Here is a tiny trained network, its code and every weight. The questions are about switching its units off for an input and a target symbol, where a switched-off unit gives its printed mean instead of its output.

import numpy as np


def w(rows, s, z=0):
    codes = np.array(rows[::2]) - 128.0
    scale = np.full(codes.shape[1], s)
    scale[-1] = z or s
    return codes * scale


def f(y):
    return y / 2 * (1 + np.tanh(0.7978845608 * (y + 0.044715 * y**3)))


def softmax(a):
    e = np.exp(a - a.max(-1, keepdims=True))
    return e / e.sum(-1, keepdims=True)


def log_softmax(a):
    a = a - a.max(-1, keepdims=True)
    return a - np.log(np.exp(a).sum(-1, keepdims=True))


def net(x, mask):
    ids = ['αβδησφ'.index(c) for c in x.split()]
    T = len(ids)
    res = E[ids] + P[:T]
    r = res
    for j in range(3):
        rows = slice(3 * j, 3 * j + 3)
        q, k, v = (r @ M[0][rows].T for M in (Q, K, V))
        z = softmax(np.where(np.tri(T) > 0, q @ k.T / 3**0.5, -1e9)) @ v
        o = O[0][rows]
        res = res + np.where(mask[j], z, o[:, -1]) @ o[:, :-1]
    y = f(res @ A[0][:, :-1].T + A[0][:, -1])
    res = res + np.where(mask[3:7], y, B[0][:, -1]) @ B[0][:, :-1]
    return log_softmax(res[-1] @ U[:, :-1].T + U[:, -1])


Q, K, V, O, A, B = {}, {}, {}, {}, {}, {}
E = w([
[173,175,134,115,71,112],'α',
[147,133,115,146,202,150],'β',
[81,127,124,145,103,208],'δ',
[107,107,168,175,132,65],'η',
[127,68,118,96,150,111],'σ',
[156,6,163,206,124,113],'φ',
],0.023)
P = w([
[113,129,253,69,103,116],'0',
[144,129,136,183,129,90],'1',
[124,124,119,139,166,105],'2',
[128,139,133,140,152,113],'3',
[132,121,147,135,156,116],'4',
[134,126,147,125,152,122],'5',
[131,128,155,129,149,128],'6',
[137,119,154,121,148,130],'7',
[131,124,156,116,151,132],'8',
[134,120,163,119,151,140],'9',
[120,133,164,119,154,145],'10',
],0.014)
Q[0] = w([
[152,151,41,119,124,104],'H1',
[63,25,82,198,212,166],'H1',
[207,179,128,90,51,121],'H1',
[101,68,178,108,219,158],'H2',
[179,154,115,152,167,107],'H2',
[97,70,171,216,139,139],'H2',
[76,77,4,145,156,99],'H3',
[181,220,82,193,127,196],'H3',
[157,173,140,117,21,124],'H3',
],0.012)
K[0] = w([
[135,133,80,163,141,137],'H1',
[47,119,197,146,132,145],'H1',
[210,126,78,112,119,125],'H1',
[104,133,177,38,73,170],'H2',
[110,129,127,141,121,144],'H2',
[145,117,106,56,93,154],'H2',
[148,97,76,251,135,112],'H3',
[178,118,150,107,164,117],'H3',
[142,141,198,125,95,94],'H3',
],0.018)
V[0] = w([
[166,168,193,29,91,77],'H1',
[92,242,216,151,148,147],'H1',
[171,37,151,161,78,164],'H1',
[143,92,137,158,200,121],'H2',
[199,152,65,185,59,105],'H2',
[66,139,142,176,149,200],'H2',
[205,103,179,129,175,255],'H3',
[118,123,134,146,236,99],'H3',
[61,148,110,123,158,203],'H3',
],0.011)
O[0] = w([
[104,113,107,63,253,140,203],'H1',
[160,124,119,92,121,58,245],'H1',
[62,205,98,128,122,65,170],'H1',
[114,64,124,173,161,231,100],'H2',
[151,99,30,123,110,118,30],'H2',
[64,110,130,143,47,138,173],'H2',
[159,85,123,180,125,218,177],'H3',
[127,86,254,111,146,136,126],'H3',
[60,189,140,135,128,175,165],'H3',
],0.0089,0.012)
A[0] = w([
[84,55,98,2,188,105,171],'N1',
[198,179,59,163,155,187,2],'N2',
[68,41,115,98,139,166,111],'N3',
[95,175,70,5,113,217,115],'N4',
],0.0085,0.0055)
B[0] = w([
[109,130,89,153,105,135,245],'N1',
[94,143,218,90,5,115,130],'N2',
[115,96,59,157,174,88,169],'N3',
[156,172,191,117,72,84,179],'N4',
],0.014,0.011)
U = w([
[192,164,123,119,123,99,253],'α',
[111,137,195,88,211,188,139],'β',
[48,184,98,172,104,174,139],'δ',
[59,84,253,51,93,31,78],'η',
[4,72,84,20,155,126,163],'σ',
[107,17,161,199,70,129,98],'φ',
],0.0064,0.0044)

Each question gives the input, a string of symbols that net reads in full, and the target symbol t.
The units are the heads (3 rows each of Q, K, V and O) and the neurons (one row each of A and B). Each row of codes is followed by its name. A weight is (code - 128) times the scale printed after its matrix; where a second scale follows, it is the last column's (O, A, B and U).
mask holds one flag per unit, heads first, then neurons. A switched-off unit (its flag False) gives its mean, the last column of its rows in O or B, instead of its output. The means were averaged over made-up inputs and are rounded, as every weight is.
A unit's drop is (log p(t) with every unit on - log p(t) with that unit switched off) / (log p(t) with every unit on - log p(t) with every unit switched off).
The circuit of an input: a set's keep is (log p(t) with only the set's units on - log p(t) with every unit switched off) / (log p(t) with every unit on - log p(t) with every unit switched off). Starting from all 7 units, units are removed one at a time, each time the one whose removal leaves the highest keep (on an exact tie, the one counted first), for as long as the keep stays at least 0.8.
units of the circuit, in order: the units of the circuit, biggest drop first
most important unit: the unit with the biggest drop
k most important neurons: the k neurons with the biggest drops, biggest first
which heads matter: for each layer, one digit per head in row order, 1 if its drop is at least 0.15 and else 0, layers parted by /
drop of u: that unit's drop, to one decimal
input α η η σ δ β σ, target α: units of the circuit, in order	[H2]
input σ η δ δ φ σ δ, target β: units of the circuit, in order	[H2; N1]
input β δ β, target φ: which heads matter	111
input α δ η δ η σ δ δ δ σ, target α: units of the circuit, in order	[H2; H1]
input δ α η η β, target η: units of the circuit, in order	[H2; H3]
input α δ η η, target α: which heads matter	010
input δ η β α, target η: 3 most important neurons	[N2; N4; N1]
input φ η η α α δ δ η α δ η, target δ: which heads matter	101
input β η β α δ, target φ: which heads matter	101
input σ σ β σ, target β: which heads matter	011
input η δ η δ, target σ: units of the circuit, in order	[H1; N3]
input η δ δ φ δ η α, target σ: units of the circuit, in order	[H3; H1; H2; N1]
input β φ α α, target φ: units of the circuit, in order	[H2; H3]
input η δ δ δ η δ β δ σ η, target σ: units of the circuit, in order	[H1; N4; H3]
input β φ η η σ δ η δ η, target δ: units of the circuit, in order	[H3]
input φ δ δ δ δ β δ η σ, target δ: units of the circuit, in order	[H3; H1]
input σ δ σ φ δ δ σ, target β: which heads matter	111
input η σ α η η δ φ η η φ, target σ: 2 most important neurons	[N3; N4]
input α η α δ δ φ σ δ, target α: units of the circuit, in order	[H2; H3]
input α η δ α δ α φ α δ φ φ, target α: most important neuron	[N1]
input β δ σ φ δ δ δ δ η, target φ: which heads matter	111
input η σ η η δ, target σ: 2 most important neurons	[N3; N1]
input δ δ δ, target η: 2 most important neurons	[N4; N1]
input δ φ δ α δ η δ, target η: 2 most important neurons	[N1; N4]
input η δ δ δ δ δ α σ δ δ φ, target σ: drop of N3	0.1
input α σ δ σ δ δ η, target α: drop of N3	0.0
input δ δ δ σ β η η β, target η: drop of N4	-0.2
input σ δ η, target β: drop of H2	0.5
input σ δ η α η η σ φ φ, target β: most important unit	H2
